Below is a small trained network, with its code and all its weights. Each question gives an input and a class and asks what happens when units are switched off, that is, made to give their printed mean instead of their output.

import numpy as np


def w(rows, s, z=0):
    codes = np.array(rows[::2]) - 128.0
    scale = np.full(codes.shape[1], s)
    scale[-1] = z or s
    return codes * scale


def norm(h):
    return h / np.sqrt((h * h).mean(-1, keepdims=True) + 1e-5)


def f(y):
    return np.maximum(y, 0)


def log_softmax(a):
    a = a - a.max(-1, keepdims=True)
    return a - np.log(np.exp(a).sum(-1, keepdims=True))


def net(x, mask):
    res = np.array(x, float).reshape(1, 6) / 4 @ E
    u = 0
    for l in range(3):
        y = f(norm(res) @ A[l][:, :-1].T + A[l][:, -1])
        res = res + np.where(mask[u : u + 13], y, B[l][:, -1]) @ B[l][:, :-1]
        u += 13
    return log_softmax(norm(res)[-1] @ U[:, :-1].T + U[:, -1])


A, B = {}, {}
E = w([
[124,119,125],'x0',
[124,125,131],'x1',
[124,129,125],'x2',
[255,99,177],'x3',
[57,40,201],'x4',
[131,35,65],'x5',
],0.0074)
A[0] = w([
[151,53,63,71],'L0N1',
[181,151,73,77],'L0N2',
[124,59,138,153],'L0N3',
[181,147,89,60],'L0N4',
[71,146,108,2],'L0N5',
[83,99,167,206],'L0N6',
[85,123,100,57],'L0N7',
[220,114,137,236],'L0N8',
[189,78,134,118],'L0N9',
[53,54,225,214],'L0N10',
[223,86,191,80],'L0N11',
[103,182,249,5],'L0N12',
[86,118,159,213],'L0N13',
],0.015,0.0025)
B[0] = w([
[115,56,217,191],'L0N1',
[204,200,117,186],'L0N2',
[172,134,131,185],'L0N3',
[186,205,107,176],'L0N4',
[77,112,123,162],'L0N5',
[156,119,71,192],'L0N6',
[76,126,145,159],'L0N7',
[93,219,129,227],'L0N8',
[58,171,176,189],'L0N9',
[245,129,52,254],'L0N10',
[51,199,135,225],'L0N11',
[135,35,176,205],'L0N12',
[134,112,98,181],'L0N13',
],0.011,0.0083)
A[1] = w([
[131,179,205,103],'L1N1',
[124,119,70,67],'L1N2',
[166,169,194,96],'L1N3',
[74,76,204,2],'L1N4',
[123,50,166,117],'L1N5',
[116,68,142,127],'L1N6',
[113,181,110,40],'L1N7',
[150,113,183,77],'L1N8',
[165,80,132,89],'L1N9',
[126,97,214,89],'L1N10',
[124,86,141,95],'L1N11',
[74,105,94,70],'L1N12',
[3,127,128,87],'L1N13',
],0.011,0.0056)
B[1] = w([
[45,91,178,254],'L1N1',
[117,248,84,154],'L1N2',
[1,60,128,236],'L1N3',
[156,89,163,146],'L1N4',
[234,27,128,185],'L1N5',
[96,52,157,179],'L1N6',
[188,142,115,170],'L1N7',
[60,109,105,146],'L1N8',
[196,60,109,184],'L1N9',
[107,93,215,162],'L1N10',
[96,85,158,147],'L1N11',
[84,142,135,154],'L1N12',
[65,52,181,191],'L1N13',
],0.0067,0.0039)
A[2] = w([
[162,75,140,42],'L2N1',
[95,112,87,99],'L2N2',
[175,186,107,74],'L2N3',
[102,135,96,28],'L2N4',
[151,195,101,149],'L2N5',
[125,86,4,195],'L2N6',
[101,52,159,8],'L2N7',
[100,212,133,172],'L2N8',
[137,105,119,4],'L2N9',
[118,180,203,185],'L2N10',
[104,104,65,85],'L2N11',
[71,118,133,122],'L2N12',
[84,122,83,66],'L2N13',
],0.016,0.0045)
B[2] = w([
[186,135,198,167],'L2N1',
[64,200,125,147],'L2N2',
[115,22,115,186],'L2N3',
[70,118,152,133],'L2N4',
[200,40,60,211],'L2N5',
[43,168,158,230],'L2N6',
[130,100,223,162],'L2N7',
[128,61,98,254],'L2N8',
[195,63,234,130],'L2N9',
[84,18,214,237],'L2N10',
[118,255,111,156],'L2N11',
[171,99,219,166],'L2N12',
[40,215,163,144],'L2N13',
],0.0066,0.0087)
U = w([
[55,202,132,222],'0',
[248,179,56,2],'1',
[134,89,177,54],'2',
[124,150,131,174],'3',
[129,145,134,140],'4',
[124,132,136,46],'5',
],0.012,0.0034)

Each question gives the input, the list of numbers given to net, and the class t.
The units are the neurons (one row each of A and B). Each row of codes is followed by its name. A weight is (code - 128) times the scale printed after its matrix; where a second scale follows, it is the last column's (A, B and U).
mask holds one flag per neuron, layer by layer. A switched-off neuron (its flag False) gives its mean, the last column of its row in B, instead of its output. The means were averaged over made-up inputs and are rounded, as every weight is.
A unit's drop is (log p(t) with every unit on - log p(t) with that unit switched off) / (log p(t) with every unit on - log p(t) with every unit switched off).
The circuit of an input: a set's keep is (log p(t) with only the set's units on - log p(t) with every unit switched off) / (log p(t) with every unit on - log p(t) with every unit switched off). Starting from the 12 units with the biggest drops (on a tie, the unit counted first), units are removed one at a time, each time the one whose removal leaves the highest keep (on an exact tie, the one counted first), for as long as the keep stays at least 0.8.
circuit, biggest first: the units of the circuit, biggest drop first
k most important neurons: the k neurons with the biggest drops, biggest first
k most important neurons of layer l: the k neurons of layer l with the biggest drops, biggest first
drop of u: that unit's drop, to one decimal
input [-3,-8,1,4,8,2], class 1: circuit, biggest first -> [L0N10 L2N10]
input [3,5,4,-3,6,-1], class 1: circuit, biggest first -> [L0N10]
input [0,7,1,-4,-7,-4], class 1: 2 most important neurons -> [L0N1 L0N12]
input [5,6,-8,4,-7,8], class 2: 2 most important neurons of layer 2 -> [L2N10 L2N5]
input [-4,-8,3,8,4,7], class 0: circuit, biggest first -> [L0N11 L0N9]
input [3,5,5,6,1,4], class 0: circuit, biggest first -> [L0N11 L0N8]
input [4,1,-2,-2,-6,-6], class 1: 3 most important neurons -> [L0N1 L0N9 L2N5]
input [-3,2,-5,8,6,-2], class 0: 3 most important neurons of layer 0 -> [L0N11 L0N9 L0N2]
input [-5,-7,5,7,-1,-7], class 0: 2 most important neurons -> [L0N10 L0N11]
input [1,-1,-5,8,-5,6], class 0: circuit, biggest first -> [L0N10 L0N11 L0N8]
input [4,4,6,-2,-6,-4], class 1: 2 most important neurons -> [L0N1 L0N12]
input [2,-7,5,8,-6,1], class 0: circuit, biggest first -> [L0N8 L0N11]
input [-4,2,5,8,4,4], class 0: 2 most important neurons -> [L0N11 L0N9]
input [-6,4,-6,-6,2,-7], class 2: 2 most important neurons of layer 0 -> [L0N12 L0N8]
input [-3,7,4,5,8,8], class 1: 4 most important neurons of layer 0 -> [L0N10 L0N3 L0N12 L0N6]
input [5,4,-3,-5,8,3], class 1: 2 most important neurons -> [L0N10 L0N11]
input [8,8,-3,-2,-8,-6], class 1: most important neuron -> [L0N1]
input [4,-4,4,-2,5,0], class 1: drop of L0N10 -> 0.5
input [7,-6,3,8,-4,-8], class 0: drop of L1N3 -> 0.1
input [4,3,5,7,2,5], class 0: drop of L0N11 -> 0.2
input [1,-5,4,7,-3,-6], class 0: drop of L0N8 -> 0.3
